Each row was made from one path, in order. Every step used is in the known rows, and no mark comes twice. Write each row's path.
Known rows
gole, gepa, rada, fuzuv, visi, votebok, gafep, tavo, duneb: 43, 47, 20, -128, 214, 306, 259, 80, 50, 3, -158, 174, 189, 31, 17, 131, -172, 27, 115, 91, 192, -389, 121, -149, 245, 39, -298, 127, -35, -74, -436, -123, -104, -41, 354, 278, 59, 145, 186, -169, -39, -122, -137, 118, 70, -65, 177, 64, 5, 52, 203, 241, 114, 255, -229, 130, 208, -389, -48, -188, 65
gole, visi, gafep, tavo, duneb: 110, 170, -17, -167, 57, 178, 152, -135, 118, -64, -275, 9, 102, -9, -207, 488, -42, 121, -129, 63, 183, -135, 277, -203, 148, -118, -102, -79, 172, 107, -247, 84, -141, -93, 76, -101, 554, -180, 218, -112, 68, -118, -76, -6, 30, -59, 275, -68, 49, 160, 466, -147, -54, 244, 309, 113, -188, -260, 25, -215, -52
tavo, duneb, gepa, rada, fuzuv: -26, 99, -208, -111, 171, 353, -4, 10, 21, -16, -300, 262, 202, 49, -137, 303, 157, 161, -3, 214, 132, 150, 89, -144, 177, -15, -370, 148, -40, 60, -277, 96, -54, 12, 54, 131, 140, -105, 160, -121, 76, 116, -44, 85, -113, -119, 242, 25, -98, 165, 425, 18, 49, 129, -341, 236, -77, -270, -4, -189, -10
gafep, visi, votebok, tavo, duneb, gepa, rada, gafe, fuzuv: 23, -141, -19, -107, 246, 268, 122, -60, 162, -46, -321, 78, 162, 16, -8, 321, -98, -56, -6, 19, 200, 91, 172, -109, 115, 106, -412, 9, 109, 116, -216, 97, -75, -90, -13, 114, 251, 67, 16, -174, 36, -167, -47, 66, 76, -139, 285, 123, -65, 186, 360, -192, -49, 263, -108, 181, -155, -345, 30, -215, -48
tavo, gafep, visi, votebok: 103, -16, -87, -29, 102, 165, -65, -101, 139, -41, -473, 3, 154, -94, -18, 404, -2, 96, -53, -20, 142, 343, 333, -164, 192, 41, -391, 73, -29, 139, -250, -116, -36, 41, 66, 74, 96, 13, 38, -58, 14, -158, -84, 19, 51, -183, 208, 136, -36, 131, 577, -119, -189, 296, 82, 28, -409, -275, 28, -191, -62
fuzuv, visi, gafep, gole, tavo: 133, 114, -21, -186, 179, 207, -85, -171, 8, 30, -216, -178, 244, 2, -104, 290, -113, 118, -72, 71, 110, -22, 162, -140, 98, -61, -127, 19, 5, 143, -249, 31, -106, -82, 188, 15, 639, -76, 140, -169, 127, -76, -89, -41, 115, 63, 296, 92, 5, 134, 447, 84, -194, 206, 240, 6, 138, 15, -70, -206, 61
votebok, gepa, rada, gafe, fuzuv, visi, gafep, gole, tavo, duneb: 93, 124, 64, 25, 193, 320, -269, -120, -41, -13, 15, 56, 56, -61, -170, 82, 97, -123, 92, 163, 48, 149, 164, -123, 94, 48, -322, 189, 75, -46, -353, 35, -3, -196, 99, 234, 56, 11, 214, -108, 18, -7, -75, -35, 93, 43, 239, 78, 99, 162, 431, -69, -97, 246, -124, 66, 108, -153, -128, -192, 76
votebok, gepa, rada, gafe: -7, 225, 122, -75, 185, 165, -100, -135, 154, -46, -44, -21, -66, -94, -145, 92, 108, -190, 98, 158, -184, 52, 193, -102, 145, 118, -333, 308, 4, 82, -420, -136, -14, -148, 85, 285, -237, 23, 175, -171, 68, -148, -9, 29, 156, -87, 137, 112, 13, 189, 467, -145, -90, 288, -310, -3, -55, -461, -67, -157, 57
tavo, gafep, gole, gafe, gepa: -13, 176, -24, -44, 117, 274, -387, -37, 90, -35, -292, -7, 83, 100, 82, 207, 61, 285, -147, 107, -74, -14, 41, -158, 112, -99, -438, 131, -116, 93, -437, -45, -35, -39, 189, 164, 46, 55, 166, 9, 24, 23, -17, 85, -33, 31, 273, 156, -91, 27, 674, -35, -30, 254, 54, -17, -210, -76, -105, -188, 2
fuzuv, gepa, rada, gafe, gole, tavo, gafep, visi, votebok: -41, 154, 58, 48, 299, 294, -101, -43, -16, 91, -258, 53, 64, 19, -21, -9, 37, -127, 88, -46, -152, 228, 177, -77, -73, 46, -313, 104, 17, 119, -379, 229, 3, -81, 153, 241, -49, 128, 153, -121, 65, -332, -43, 187, 60, 47, 193, 101, -78, 135, 415, 14, 48, 235, -327, 181, -107, -190, -44, -226, 71
fuzuv, gepa, rada, gafe: -140, 264, 30, -101, 318, 203, 24, -70, 70, 89, -157, 1, -23, 67, -102, 15, 27, -59, 101, 57, -240, 54, 101, -79, -34, -28, -236, 162, -74, 187, -480, 50, -47, -54, 169, 235, -140, 8, 165, -201, 99, -330, -36, 187, 69, 4, 157, 70, -135, 186, 425, -7, 90, 210, -458, 83, -23, -281, -31, -215, 59
tavo, gafep, gole, visi: 22, 177, 17, -56, 125, 215, -260, -59, 86, -57, -413, -27, 81, -48, 88, 286, 48, 271, -175, 171, 110, 56, 177, -160, 123, -119, -225, 43, -67, 188, -352, -66, -88, -16, 196, 109, 233, -91, 180, -23, 24, 17, -107, 14, 89, -50, 252, 78, -26, 99, 606, -94, -120, 263, 231, -14, -411, -122, -96, -188, -41
fuzuv, gepa, rada, gafe, gole, gafep: -172, 222, 89, -37, 320, 226, -95, 27, 0, 94, -245, 68, -19, 56, -85, -87, 55, -77, 77, 56, -238, 84, 51, -84, -104, -15, -295, 159, -70, 128, -507, 90, -8, -67, 173, 236, -221, 92, 180, -175, 50, -329, 16, 203, 14, 21, 158, 119, -122, 148, 428, 17, 209, 205, -408, 79, -37, -200, -51, -215, 112
votebok, visi, gafep, tavo, duneb: 92, 82, -144, -90, 181, 114, 116, -156, 108, -36, -362, 7, 182, 24, -120, 394, -199, 103, -62, 115, 414, 10, 178, -137, 9, -103, -241, 16, 5, -35, -420, -9, -35, -43, 19, -3, 457, -96, 68, -146, 81, -82, -129, -50, 28, 18, 208, 23, -11, 49, 510, 153, -113, 253, -62, -8, -189, -30, 17, -259, -40
gafe, gepa, rada, fuzuv: -154, 121, 123, -34, 119, 265, -12, 42, 312, 0, -209, 35, 155, 124, -247, 79, -24, 97, -83, 88, -163, -322, 66, -105, 3, 192, -498, 304, -23, -70, -455, -49, -38, -99, 126, 25, -62, 67, 181, -205, 45, -162, 7, 194, 42, -43, 170, 155, -64, 53, 456, 201, 186, 214, -407, 182, 209, -334, -92, -267, 117
votebok, fuzuv, gepa, rada, gafe, gole, visi: -58, 86, 34, 20, 289, 165, -132, -4, 155, 116, -211, 51, 21, 50, -146, 42, -12, -80, -141, 262, -28, -144, 111, -92, 2, 12, -339, 51, 17, 245, -465, 140, -71, -158, 84, 126, -153, -5, 142, -189, 65, -324, -101, 139, 117, 1, 252, 61, -106, 171, 349, -30, 322, 158, -269, 7, -391, -142, -87, -222, 27
gafe, gepa, rada, fuzuv, visi, votebok, gafep, gole, tavo, duneb: -18, 33, 133, 21, 142, 371, -113, 80, 112, 1, -191, 58, 315, 19, -113, 7, -54, 142, -85, 89, -57, -347, 60, -111, -7, 132, -418, 227, 51, -69, -360, 58, -33, -152, 125, 129, 135, 130, 195, -129, -21, -23, -42, 148, -33, 2, 266, 160, 23, -2, 416, 271, 8, 221, -304, 262, 108, -210, -113, -295, 107
gafep, gole, visi, votebok, fuzuv, rada, gafe: 24, 125, 216, -223, 213, 236, -13, -78, 251, -9, -196, -131, 18, -100, 73, 204, -26, 59, -183, 243, -31, -435, 8, -81, 64, -63, -195, -33, 9, 334, -457, -13, -180, -162, 202, 104, 324, -49, 160, -150, 122, -94, -83, 123, 224, 5, 315, 71, -54, 166, 429, -405, 71, 305, 78, 122, -480, -234, -135, -230, -18
fuzuv, rada, gafe, gole, duneb, tavo: -27, 126, 127, -309, 144, 194, -97, -60, 168, 53, -109, 63, 61, 91, -70, 129, 2, 55, 89, 52, -209, 87, 139, -112, 31, -34, -415, 117, -43, 184, -534, -59, -37, -103, 27, 73, -245, -11, 130, -137, 205, -98, 86, 422, 79, 23, 249, 102, -133, 369, 447, -175, 100, 284, -577, 131, -298, -269, -131, -248, 48
visi, votebok, fuzuv, rada, gepa: 116, -70, -35, -211, 85, 171, 246, -149, 326, 47, -249, -50, 90, -82, -119, 186, -79, 14, -194, 220, -54, -474, 128, -88, 100, 132, -531, 124, -23, 259, -516, -213, -38, -58, -61, 2, -106, 124, 77, -147, 99, -285, -97, 119, 170, -134, 159, 141, -96, 142, 365, -265, 174, 292, -185, 144, -685, -352, -49, -254, -27
duneb, tavo, gafep, gole, visi, votebok, gepa: -47, 78, -103, -144, 190, 209, -137, -65, 1, -91, -340, -125, 154, 220, 152, 75, -1, 297, -115, 153, 67, -190, 117, -122, 12, -48, -292, 68, 47, 209, -148, 110, 19, -117, -52, 265, 360, 90, 126, -74, 169, 196, -98, -83, 15, -2, 177, 87, -92, 148, 457, -207, -221, 280, 97, -15, -455, -104, -128, -159, -53
tavo, duneb, gepa, rada, fuzuv, visi: 21, 93, -208, -139, 170, 366, 1, 25, -23, -1, -298, 238, 249, 4, -148, 303, 122, 169, 59, 206, 149, 248, 85, -151, 189, -20, -301, 148, -16, 83, -195, 109, -72, -1, 80, 159, 189, -103, 160, -142, 103, 144, -46, 71, -87, -117, 287, 42, -83, 178, 391, 62, -11, 109, -288, 189, -4, -227, -16, -176, 2
gepa, rada, fuzuv, visi, votebok: 10, 42, 25, -174, 233, 256, 246, -38, 296, 36, -190, -85, -64, -28, -277, -15, -77, -85, 18, 85, -10, -207, 215, -112, 202, 122, -178, 285, 30, 29, -361, -94, -167, -28, 240, 154, 284, 48, 108, -251, -46, -164, -157, 48, 84, -147, 185, 133, -48, 256, 233, 213, -222, 212, -136, 107, 49, -356, -50, -197, 128
visi, gafep, tavo, duneb, gepa, rada, gafe, gole: -30, 66, -104, -12, 142, 287, 2, -208, -103, -20, -189, 14, 192, 278, -52, 180, -14, -9, -196, 68, -4, -93, 284, -165, -15, 8, -330, 49, 3, -60, -595, 87, 0, -78, 15, 40, 272, -34, 203, -56, 52, -108, -159, -51, -7, 120, 224, 23, 70, 98, 490, 23, -56, 213, 9, 236, 41, -190, -21, -174, 15
gafep, tavo, duneb, gepa, rada, fuzuv, visi: -42, 64, -12, -120, 115, 412, 228, -87, 17, -53, -100, 205, 274, 246, 73, 141, -80, 177, -85, 175, 192, -116, 84, -197, 194, -66, -281, 239, -18, 138, -358, 328, -174, -139, 139, 220, 472, -73, 227, -141, 131, 22, -121, 128, 160, -138, 285, 60, 4, 248, 367, 25, -196, 191, 1, 263, 110, -326, -62, -259, -42
duneb, gepa, rada, gafe: -218, 266, -39, -151, 227, 172, 70, -65, 82, -16, -338, 9, 56, 89, -12, 51, 141, -92, 10, 122, -178, -219, 164, -86, 47, 95, -314, 147, -83, 209, -365, -38, -99, 20, 195, 376, 109, 14, 148, -188, 212, -43, -10, 156, 187, -50, 130, 53, -96, 169, 391, -133, -13, 199, -325, 105, 6, -415, 18, -77, 82
gafep, tavo, duneb, gepa, rada, gafe, fuzuv, visi, votebok: -95, -3, -47, -115, 104, 422, 181, -91, -7, -50, -97, 182, 220, 220, 113, 115, -105, 133, -42, 159, 152, -111, 92, -198, 68, -53, -331, 207, 33, 182, -345, 254, -124, -162, 72, 188, 331, 9, 220, -85, 136, 18, -95, 121, 156, -126, 302, 78, 3, 252, 346, -139, -184, 204, 2, 268, 18, -323, -79, -233, -66
rada, gafe, fuzuv, visi, votebok, tavo: -317, -159, -118, -253, 131, 174, -95, -117, 194, 12, -65, 17, -103, 101, 69, 186, -147, 82, -20, 196, 49, -270, 73, -124, -4, -58, -346, 203, 46, 96, -274, -189, -45, -139, -57, -108, -68, 21, 80, -145, -20, -79, -40, 238, 54, -79, 305, 102, -85, 363, 371, -171, -87, 168, -120, 2, -185, -213, -90, -178, 25
gole, tavo, gafep, visi, votebok, fuzuv: 135, -9, -27, 72, 89, 217, -173, -121, 139, -12, -314, 145, 170, -22, -7, 326, 15, 47, -112, -3, 354, -129, 344, -180, 154, -10, -429, 55, 87, 160, -131, 259, -78, -29, 44, 15, 410, 66, 104, -37, -29, -174, -44, 152, 42, -131, 180, 67, 20, 188, 447, -15, -252, 304, 119, 180, -445, -131, -18, -278, -21
gepa, rada, fuzuv, visi: -17, 99, 49, -160, 242, 244, 173, -24, 288, 39, -166, -45, -49, 4, -290, 1, -65, -57, 35, 96, 15, -139, 215, -124, 222, 82, -163, 287, 2, 15, -373, -87, -192, -30, 272, 165, 272, -16, 123, -267, -45, -151, -149, 83, 88, -141, 193, 116, -54, 282, 260, 268, -206, 200, -169, 66, 138, -321, -57, -203, 136
tavo, gafep, visi, votebok, fuzuv, gepa, rada, gafe, gole: 61, -45, -40, 102, 191, 220, -206, -41, 32, 36, -431, 28, 129, -57, 6, 190, 18, -57, -32, 17, 34, 399, 326, -130, 62, 89, -405, 59, -2, 101, -358, -20, 8, -25, 69, 172, -164, 97, 56, -55, -18, -226, -134, 49, 52, -59, 250, 152, -14, 115, 504, -56, -48, 254, -73, 36, -437, -186, -30, -169, -9
votebok, gepa, rada, fuzuv, visi: 83, 131, 88, -80, 174, 218, 25, -105, 182, -26, -62, 7, 7, -82, -244, 59, 60, -101, 24, 178, -10, 70, 125, -95, 291, 136, -325, 334, 6, -14, -336, -25, -68, -157, 159, 271, 102, -18, 163, -223, 62, -99, -75, -1, 204, -126, 168, 113, 12, 197, 409, 35, -57, 235, -154, 2, 107, -348, -67, -202, 100
gafe, gole, tavo, duneb: -55, 40, 36, 18, 108, 360, -416, 3, 167, -10, -289, 234, 194, 65, 39, 276, 17, 158, -190, 119, 105, 165, 92, -137, 9, 17, -536, 173, 74, 66, -235, 311, 44, -179, -8, -199, 199, 24, 198, -16, 63, -94, 120, 226, -78, -35, 268, 124, -152, 163, 492, 96, 132, 188, -144, 301, -181, -104, -120, -306, 18
gole, duneb, gepa, rada, gafe, fuzuv, visi, gafep: -73, 151, -95, -297, 147, 256, -95, 5, -33, -10, -310, 122, 94, 176, -254, 262, 68, 20, 111, 84, 48, -98, 201, -184, 94, -50, -353, -21, -28, 114, -280, 225, -24, -10, 214, 90, 290, -35, 146, -135, 187, 50, 66, 226, 40, 22, 185, -32, -7, 135, 390, -81, 244, 110, -230, 122, 210, -347, -1, -212, 85

Write each row's path
117, -87, -24, 26, 113, 185, -184, -77, 103, 22, -409, 43, 156, -96, 4, 288, 9, 2, -65, 25, 77, 392, 332, -140, 131, 76, -458, 50, -17, 121, -383, -122, -16, -15, 27, 102, -170, 50, 38, -43, 12, -180, -105, 117, 86, -95, 275, 157, -15, 180, 540, -137, -72, 293, -65, 35, -558, -188, -38, -183, -30
tavo, gafep, visi, votebok, fuzuv, rada, gafe, gole
190, 40, 42, 39, 33, 263, -119, -120, 116, 17, -280, 194, 247, -67, -27, 288, 24, 51, -44, 0, 283, -148, 333, -169, 143, 11, -488, 50, 63, 101, -224, 143, -79, -20, 52, 66, 249, 88, 136, -52, -13, -193, -68, 260, 112, -87, 168, 67, 49, 182, 439, -25, -153, 338, 7, 201, -464, -134, -44, -303, 13
gole, tavo, gafep, visi, votebok, fuzuv, rada, gepa
-59, 26, -110, -94, 222, 177, -92, -65, -6, -61, -302, -90, 142, 204, 58, 73, -3, 73, 95, 11, 16, 51, 296, -136, 19, 46, -322, 117, 76, 132, -136, 19, 25, -74, -81, 334, 92, 148, 51, -122, 102, 79, -103, -29, -32, -49, 156, 115, -55, 225, 404, -148, -349, 303, -145, -26, -339, -231, -67, -125, -20
duneb, tavo, gafep, visi, votebok, gepa, rada, gafe
133, 9, -61, -209, 160, 233, 198, -55, -24, -20, -309, -82, 309, -141, 29, 106, -166, 108, -7, 77, 31, 4, 192, -153, 164, 8, -143, 140, 61, 282, -165, -40, -107, -95, 115, 310, 385, 66, 118, -126, 134, -14, -80, -19, 120, -180, 309, 151, -16, 147, 338, 53, -362, 213, 52, 55, -147, -312, 10, -178, -15
fuzuv, visi, votebok, gafep, tavo, duneb, gepa, rada
-70, 179, 121, -43, 218, 289, -95, -33, 96, 2, -168, -11, -52, 27, -129, 54, -10, -179, 73, 53, -170, 14, 341, -159, -52, 53, -159, 156, 125, 30, -498, -51, -74, -108, 132, 119, -99, 46, 216, -114, -51, -167, -85, 66, -32, 26, 253, 84, 30, 209, 342, 60, -171, 247, -212, 160, -52, -368, -94, -146, 69
gepa, rada, gafe, gole, visi, gafep, tavo, duneb
80, 104, -100, -178, 149, 249, 89, -156, -127, 21, -177, -81, 260, 71, -106, 220, -99, 26, 66, 59, 37, 106, 254, -180, 78, -28, -87, 87, 42, 109, -281, 27, -104, -68, 132, 168, 383, -52, 169, -168, 138, -34, -130, -37, 100, 31, 317, 72, 72, 185, 374, 86, -292, 171, 91, 33, 209, -153, -36, -130, 42
fuzuv, visi, gafep, tavo, duneb, gepa, rada, gafe
-18, -58, -49, -86, 274, 276, -151, 22, -85, -74, -355, 240, 174, 148, 138, 177, -41, 142, -96, 205, 196, -3, 56, -140, 9, -14, -353, 90, 84, 67, -323, 226, 19, -73, -151, 155, -44, 86, 137, -116, -62, -9, 22, 33, -137, -32, 288, 145, -45, 130, 385, 160, -33, 184, -196, 115, -229, -202, -54, -186, -28
votebok, tavo, duneb, gepa, rada, gafe, gole, gafep, visi
-43, 66, 41, -4, 122, 335, -106, 5, 90, -22, -382, 109, 148, 98, -93, 180, 18, 44, -260, 117, 47, 74, 145, -119, 58, 76, -338, 31, 130, -68, -336, 244, -38, -176, 121, -38, 420, -51, 227, -84, 96, -62, -51, 82, 64, 52, 307, 30, -41, 107, 428, 52, 243, 149, 119, 234, -22, -150, -61, -199, 74
gafe, gole, visi, gafep, tavo, duneb, gepa, rada, fuzuv
-81, 129, 94, -48, 246, 448, -319, -26, 3, -1, -111, 122, 190, 93, 135, 111, 38, 148, -62, 207, 199, -207, -13, -125, 3, -119, -298, 61, -17, 162, -299, 285, -133, -152, 238, 156, 544, -27, 219, -86, 69, 111, -51, 166, 89, 64, 316, 67, -35, 180, 403, -83, -85, 217, -21, 255, 41, -3, -175, -266, 39
gafep, gole, tavo, duneb, gepa, rada, gafe, fuzuv, visi
-174, 233, 34, -130, 335, 267, -116, 10, -13, 79, -191, 36, 30, 213, -69, -47, 16, -16, 122, 49, -249, 79, 79, -88, -109, -33, -293, 117, -29, 165, -417, 261, 28, -115, 128, 221, -105, 74, 169, -176, 152, -218, 16, 228, -6, 86, 169, 65, -155, 169, 389, 15, 205, 173, -519, 121, 10, -243, -80, -239, 74
fuzuv, gepa, rada, gafe, gole, duneb, tavo
58, -54, -59, 56, 119, 215, -152, -82, 85, -29, -358, 48, 65, -98, -65, 254, 37, -29, 32, -1, 134, 398, 345, -154, 152, 83, -430, 111, 15, 22, -285, -151, -12, -19, 70, 163, -64, 57, 62, -44, -38, -121, -117, 20, 85, -143, 219, 131, 29, 167, 529, -155, -167, 293, 17, 7, -308, -248, -13, -167, -15
tavo, gafep, visi, votebok, gepa, rada, gafe, fuzuv
26, 110, -3, -28, 193, 299, -194, 4, -6, 1, -320, 33, 141, 38, 119, 140, -19, 206, -48, 167, 159, -19, 121, -142, 167, -41, -279, 112, -158, 10, -459, -118, -73, 17, 348, 242, 104, 32, 176, -75, -24, 21, -185, 28, 114, 29, 221, 118, 2, 46, 466, 157, -27, 240, 63, -16, -42, -83, -143, -160, 50
tavo, gafep, gole, gepa, rada, fuzuv, visi
-83, -120, -194, -198, 90, 285, 188, -144, 56, 27, -112, 94, 180, 201, -111, 237, -44, 159, -180, 190, 240, -234, 65, -128, 302, -39, -275, 182, -47, -132, -283, 110, -137, -72, 119, -19, 611, -153, 111, -218, 25, 38, -215, 132, 70, -42, 295, 5, 14, 268, 392, 139, -53, 97, 84, 149, 155, -104, -7, -222, 98
rada, fuzuv, visi, gafep, tavo, duneb, gepa
-314, 14, 29, -193, 139, 216, -442, 0, 65, -16, -212, 81, 31, 185, 142, 264, 21, -1, 76, 90, -157, 77, 209, -146, -45, -38, -409, 127, 5, 77, -294, 48, 57, -143, -3, -47, -257, 45, 85, -92, 51, -24, 63, 352, -85, 43, 273, 84, -70, 264, 507, -180, 59, 190, -355, 89, -227, -332, -98, -185, 49
rada, gafe, gole, duneb, tavo, gafep, visi
96, 123, 29, -175, 109, 184, 264, -15, 122, -94, -408, 9, 124, -206, -40, 241, -38, 70, -113, 73, 78, -288, 248, -157, 173, -37, -115, -29, 197, 262, -150, 18, -152, -98, 103, 214, 463, -10, 182, -81, 77, -50, -48, 33, 81, -208, 260, -6, 4, 123, 369, -197, -165, 272, 161, 152, -478, -466, 69, -188, -59
gole, visi, votebok, gafep, tavo, duneb, gepa, rada
-72, 89, -115, -9, 119, 368, -205, -41, 29, -7, -166, 341, 149, 81, -52, 260, 125, 102, 24, 103, 295, -151, 169, -175, 52, -82, -423, 111, 96, 79, -119, 320, -65, -58, 30, 21, 355, -7, 207, -43, 24, 53, 41, 259, -85, -70, 217, -14, -37, 254, 370, -16, -112, 195, -212, 327, -105, -131, -50, -259, 18
gole, tavo, duneb, gepa, rada, gafe, fuzuv
-71, 123, 142, -108, 253, 178, -213, 31, 97, -24, -134, -76, 178, 2, 87, -77, -98, 171, -224, 104, -127, -456, 33, -108, 242, -141, -287, 97, -84, 37, -489, -216, -158, -164, 283, 397, 314, 13, 112, -96, -79, -3, -86, 162, -19, -32, 324, 124, -73, 80, 557, 191, -140, 257, -115, -30, -83, -182, 5, -250, 92
votebok, gafep, gole, gafe, gepa, rada, fuzuv, visi
48, 62, 118, -165, 330, 404, 11, 34, 62, -14, -163, 22, 167, 93, 182, 119, -150, 146, -50, 246, 156, -411, -105, -86, 112, 0, -265, 68, -85, 57, -513, 51, -94, -105, 330, 218, 264, 110, 191, -173, 11, -21, -137, 1, 110, 92, 261, 134, -49, -6, 286, 101, 153, 249, -71, 153, 135, -184, -185, -216, 34
gafep, gole, gepa, rada, fuzuv, visi, votebok, tavo, duneb
-48, 117, 141, -78, 141, 332, -106, 49, 147, 14, -200, -20, 237, 155, -280, 96, -43, 101, -51, 79, -132, -292, 67, -121, -17, 143, -414, 181, -19, -105, -469, 73, -22, -117, 206, 29, 131, 58, 194, -196, 62, -76, -23, 137, 27, 98, 228, 131, 24, -22, 450, 239, 229, 182, -288, 184, 379, -229, -125, -281, 148
gafe, gepa, rada, fuzuv, visi, gafep, gole, duneb
-322, -79, -174, -167, 89, 254, -128, -122, 4, 23, -42, 127, 54, 193, 29, 232, -40, 87, 7, 180, 99, -97, 106, -160, 7, -110, -356, 132, -4, 14, -309, -93, -63, -128, 17, -40, 73, -86, 136, -113, 50, 31, -85, 243, 59, -10, 331, 18, -15, 340, 432, -206, -27, 132, -98, 71, 35, -126, -64, -163, 34
rada, gafe, fuzuv, visi, gafep, tavo, duneb, gepa
152, -57, 13, -126, 258, 246, 200, -71, 172, -64, -397, 25, 231, -32, -26, 363, -95, -39, -23, -5, 170, 130, 194, -109, 164, 131, -362, 7, 98, 188, -207, 147, -83, -60, 8, 163, 343, 67, 21, -191, 82, -202, -29, -6, 82, -163, 253, 142, -75, 121, 379, -128, -97, 288, -77, 184, -177, -404, 52, -220, -68
gafep, visi, votebok, tavo, duneb, gepa, rada
-73, 90, 121, -17, 104, 299, 65, -14, 184, 7, -161, -20, 244, 190, -241, 38, -103, 81, -91, 45, -117, -315, 113, -129, -8, 181, -412, 266, 14, -110, -472, 32, -57, -131, 150, 63, 134, 71, 207, -205, 63, -156, -66, 119, 98, 26, 213, 149, 29, 40, 424, 272, 77, 210, -218, 178, 365, -255, -101, -259, 127
gafe, gepa, rada, fuzuv, visi, gafep, tavo
198, -12, -23, -232, 229, 254, 110, -54, 30, -13, -331, -150, 175, -73, 90, 144, -243, 139, 17, 119, 98, -91, 97, -126, 93, 61, -143, 125, 61, 231, -224, -14, -53, -63, 146, 212, 240, 184, 131, -153, 80, -83, -85, -105, 144, -39, 281, 215, -28, 61, 269, 156, -230, 232, 148, -32, -80, -201, -120, -149, -1
fuzuv, visi, votebok, tavo, gafep, gole, gepa, rada
-68, 205, -85, -152, 254, 277, 111, -58, 41, 16, -291, -31, 92, 172, -123, -15, 118, -34, -100, 102, -66, -298, 38, -74, 199, 64, -302, 79, -76, 31, -365, 118, -159, -6, 332, 416, 586, 14, 142, -205, 179, 42, -99, 72, 165, 58, 211, 43, -81, 106, 368, 24, 50, 152, -49, 101, 266, -176, 16, -97, 160
duneb, gepa, rada, fuzuv, visi, gafep, gole, gafe
-146, -21, 132, 6, 147, 371, -166, 146, -12, -9, -378, 243, 184, 128, 30, -78, 0, 81, -164, 157, 77, 22, -22, -157, 15, 41, -450, 226, -16, -11, -398, 252, -38, -150, 160, 128, 178, 127, 211, -105, 19, -49, 43, 171, 30, -74, 261, 199, -47, 147, 401, 111, 191, 168, 44, 170, 39, -111, -106, -234, 134
gafe, gole, gafep, tavo, duneb, gepa, rada, fuzuv, visi
